Each row has a name. After each piece below comes the name of the row it's from. Each question is about the rows just above it.

[ 93  98 139 125 154 176 132 110 118 160 139 125 150 102  64 126 153 174
 112 104 129 139 113 118 160 130  85 141  83 154 127 162  79 149 167 145
 209 130 182  88 113 122 148 149 110]  pavug
[ 89  98 139 125 154 176 132 110 118 160 134 125 150 102  64 126 153 174
 112 104 129 139 113 118 160 130  85 141  83 154 127 162  79 149 167 145
 209 104 180  88 129 122 148 149 110]  Lorun
[ 89  98 139 125 154 176 132 110 123 160 134 132 150 102  64 126 153 174
 112 104 129 139 113 118 160 130  85 141  83 154 127 162  79 149 167 145
 209 104 180  88 129 122 148 149 110]  naka
find: [ 93  98 139 125 154 176 132 110 118 160 139 125 150 102  64 126 153 174
 112 104 129 139 113 118 160 130  85 141  83 154 127 162  79 149 167 145
 209 130 182  88 113 122 148 149 110] : pavug
Where do [ 89  98 139 125 154 176 132 110 123 160 134 132 150 102  64 126 153 174
 112 104 129 139 113 118 160 130  85 141  83 154 127 162  79 149 167 145
 209 104 180  88 129 122 148 149 110] appear? : naka

[205 211 124 128 131 131 127 171 205 214 213 211 211 205 207 213 210 205
 211 210 208 209 207 207 205 207 204 208 212 209 211 205 207 208 209 214
 214 213 207 210 210 212 209 209 208 204 212]  Totim
[127 127 127 129 129 130 124 131 129 131 130 153 203 210 206 213 209 206
 213 209 210 212 207 206 209 209 204 207 212 211 210 208 206 210 211 212
 213 213 208 210 206 210 208 211 210 205 210]  pavug
[127 128 124 128 131 131 127 171 205 214 213 211 211 205 207 213 210 205
 211 210 208 209 207 207 205 207 204 208 212 211 212 205 206 211 212 212
 216 212 205 213 208 215 209 210 207 204 210]  bul
[127 127 126 129 128 131 125 132 126 149 204 211 209 209 207 211 210 206
 207 211 208 210 207 209 206 210 205 206 212 211 212 205 206 211 212 212
 216 212 205 213 208 215 208 210 207 204 210]  Rov
[130 129 132 126 130 126 129 127 126 125 125 123 128 126 124 128 127 134
 128 125 129 125 125 131 129 127 132 129 125 128 149 203 210 208 207 208
 209 204 207 213 212 205 204 210 208 207 211]  mume
Where do [127 127 127 129 129 130 124 131 129 131 130 153 203 210 206 213 209 206
 213 209 210 212 207 206 209 209 204 207 212 211 210 208 206 210 211 212
 213 213 208 210 206 210 208 211 210 205 210] appear? : pavug
The row with [127 128 124 128 131 131 127 171 205 214 213 211 211 205 207 213 210 205
 211 210 208 209 207 207 205 207 204 208 212 211 212 205 206 211 212 212
 216 212 205 213 208 215 209 210 207 204 210] is : bul

[ 85 116 116 145 167 116 100  84 124 120 122 161  89 159 105 130 156  92
 109 151 139 143  99  97 120 135 126 107 136 123 158] = kitab
[ 85 116 116 145 157 116 100  84 124 120 122 161  89 159 105 130 156  92
 109 151 139 143  99  97 128 120 148 120 149 142 124] = gilor
[ 85 116 116  84 145 100 116 157 124 120 122 161  89 159 105 130 156  92
 109 151 139 143  99  97 120 148 142 120 128 149 124] = bul
Which row holds [ 85 116 116 145 167 116 100  84 124 120 122 161  89 159 105 130 156  92
 109 151 139 143  99  97 120 135 126 107 136 123 158]? : kitab
find: [120 148 142 120 128 149 124] : bul
find: [145 157 116 100  84] : gilor

[ 98 141 133 139 170 130 135 142] = gilor
[156 121 125 120 159 131 125 122] = mume
[ 99 135 121 131 148 137 138 147] = Rov
[117 145 142 129 145 132 120 131] = tuv
[ 94 145 142 129 145 132 120 131] = Lorun
[ 86 141 135 139 146 148 131 137] = naka
[168 117 119 114 122 116 126 121] = Totim
[117 168 119 131 148  89 144 147] = pavug
[ 86 141 131 159 125 125 120 122] = Num
[127 135 144 115 151 156 107 112] = Paveb
[114 130 133 132 122 115 130 132] = kitab
[166 117 113 121 128 121 135 130] = bul
find: [125 120 159 131 125] : mume
The row with [168 117 119] is : Totim
[130 135 142] is in which row? : gilor

